Below is a small trained network, with its code and all its weights. Each question gives an input and a class and asks what happens when units are switched off, that is, made to give their printed mean instead of their output.

import numpy as np


def w(rows, s, z=0):
    codes = np.array(rows[::2]) - 128.0
    scale = np.full(codes.shape[1], s)
    scale[-1] = z or s
    return codes * scale


def f(y):
    return y / 2 * (1 + np.tanh(0.7978845608 * (y + 0.044715 * y**3)))


def log_softmax(a):
    a = a - a.max(-1, keepdims=True)
    return a - np.log(np.exp(a).sum(-1, keepdims=True))


def net(x, mask):
    res = np.array(x, float).reshape(1, 5) / 4 @ E
    y = f(res @ A[0][:, :-1].T + A[0][:, -1])
    res = res + np.where(mask, y, B[0][:, -1]) @ B[0][:, :-1]
    return log_softmax(res[-1] @ U[:, :-1].T + U[:, -1])


A, B = {}, {}
E = w([
[129,128,127,130,129,127,126,129,130,129,123],'x0',
[214,103,97,203,105,152,121,115,178,211,166],'x1',
[131,128,120,130,129,125,137,132,129,120,127],'x2',
[94,184,145,156,4,193,176,134,116,86,55],'x3',
[144,205,107,108,140,140,101,57,133,96,112],'x4',
],0.016)
A[0] = w([
[160,174,60,54,123,116,69,38,156,135,135,105],'neuron 1',
[123,183,119,182,2,167,134,120,124,115,77,120],'neuron 2',
[121,157,167,171,100,186,181,89,168,113,104,3],'neuron 3',
[157,168,48,126,116,131,95,68,166,117,159,83],'neuron 4',
[79,149,124,65,145,71,108,126,111,97,107,27],'neuron 5',
[181,153,107,81,96,115,87,71,118,99,120,67],'neuron 6',
[92,146,128,33,129,86,126,106,135,78,160,29],'neuron 7',
[152,118,147,188,130,173,133,126,168,132,132,27],'neuron 8',
[133,88,136,80,135,92,89,154,135,126,113,55],'neuron 9',
[69,154,201,110,74,156,175,149,98,68,70,155],'neuron 10',
[60,155,201,144,105,139,171,141,82,108,72,95],'neuron 11',
[157,212,127,115,139,115,93,34,136,96,92,91],'neuron 12',
[85,128,179,42,180,105,114,116,70,47,107,180],'neuron 13',
],0.012,0.011)
B[0] = w([
[105,190,69,110,222,201,136,126,95,145,64,201],'neuron 1',
[60,37,216,194,159,138,194,145,151,144,145,247],'neuron 2',
[191,55,146,251,230,72,37,67,139,224,198,169],'neuron 3',
[150,175,106,83,205,204,73,97,34,147,68,178],'neuron 4',
[180,126,66,129,222,129,113,73,156,190,162,176],'neuron 5',
[130,148,114,72,80,145,171,142,97,80,84,161],'neuron 6',
[180,100,92,173,137,78,116,116,189,138,177,173],'neuron 7',
[66,99,170,48,72,182,202,195,156,140,110,153],'neuron 8',
[39,131,104,73,49,82,231,176,176,74,175,152],'neuron 9',
[166,210,63,74,95,179,93,125,91,96,104,242],'neuron 10',
[90,225,51,77,117,154,111,97,111,96,118,202],'neuron 11',
[103,15,160,120,141,43,111,144,231,142,254,203],'neuron 12',
[110,36,137,153,97,36,209,178,219,123,170,253],'neuron 13',
],0.0091,0.021)
U = w([
[58,100,152,111,106,119,187,126,152,106,135,111],'0',
[185,86,114,156,142,110,97,93,149,161,166,255],'1',
[154,252,63,75,107,163,88,51,72,81,47,115],'2',
],0.015,0.0051)

Each question gives the input, the list of numbers given to net, and the class t.
The units are the neurons (one row each of A and B). Each row of codes is followed by its name. A weight is (code - 128) times the scale printed after its matrix; where a second scale follows, it is the last column's (A, B and U).
mask holds one flag per neuron, in row order. A switched-off neuron (its flag False) gives its mean, the last column of its row in B, instead of its output. The means were averaged over made-up inputs and are rounded, as every weight is.
A unit's drop is (log p(t) with every unit on - log p(t) with that unit switched off) / (log p(t) with every unit on - log p(t) with every unit switched off).
The circuit of an input: a set's keep is (log p(t) with only the set's units on - log p(t) with every unit switched off) / (log p(t) with every unit on - log p(t) with every unit switched off). Starting from the 12 units with the biggest drops (on a tie, the unit counted first), units are removed one at a time, each time the one whose removal leaves the highest keep (on an exact tie, the one counted first), for as long as the keep stays at least 0.8.
units of the circuit, in order: the units of the circuit, biggest drop first
k most important neurons: the k neurons with the biggest drops, biggest first
drop of u: that unit's drop, to one decimal
input [-8,-7,3,0,1], class 1: 4 most important neurons -> [neuron 13; neuron 5; neuron 7; neuron 2]
input [-5,-3,8,6,-3], class 2: units of the circuit, in order -> [neuron 10]
input [2,1,8,5,8], class 1: 3 most important neurons -> [neuron 12; neuron 3; neuron 2]
input [-7,-7,-2,-3,7], class 1: 2 most important neurons -> [neuron 5; neuron 7]
input [8,2,2,7,2], class 1: 4 most important neurons -> [neuron 3; neuron 2; neuron 13; neuron 9]
input [0,-8,4,-1,3], class 1: 3 most important neurons -> [neuron 5; neuron 7; neuron 13]
input [-3,8,0,6,0], class 0: 2 most important neurons -> [neuron 2; neuron 8]
input [-2,-5,-3,1,-1], class 2: 3 most important neurons -> [neuron 10; neuron 2; neuron 12]
input [5,0,-6,-8,-2], class 0: 3 most important neurons -> [neuron 9; neuron 3; neuron 5]
input [7,3,2,8,2], class 1: 2 most important neurons -> [neuron 3; neuron 2]
input [1,-6,-5,3,-2], class 2: 2 most important neurons -> [neuron 10; neuron 11]
input [8,2,4,4,2], class 1: 2 most important neurons -> [neuron 3; neuron 13]
input [3,-3,-2,3,-1], class 2: 3 most important neurons -> [neuron 10; neuron 12; neuron 11]
input [-5,-1,3,-8,-4], class 0: units of the circuit, in order -> [neuron 9]
input [1,0,-1,-8,-6], class 0: drop of neuron 9 -> 0.8
input [-1,-3,1,3,-8], class 2: drop of neuron 10 -> 0.1
input [-2,5,2,0,3], class 2: drop of neuron 13 -> 0.4
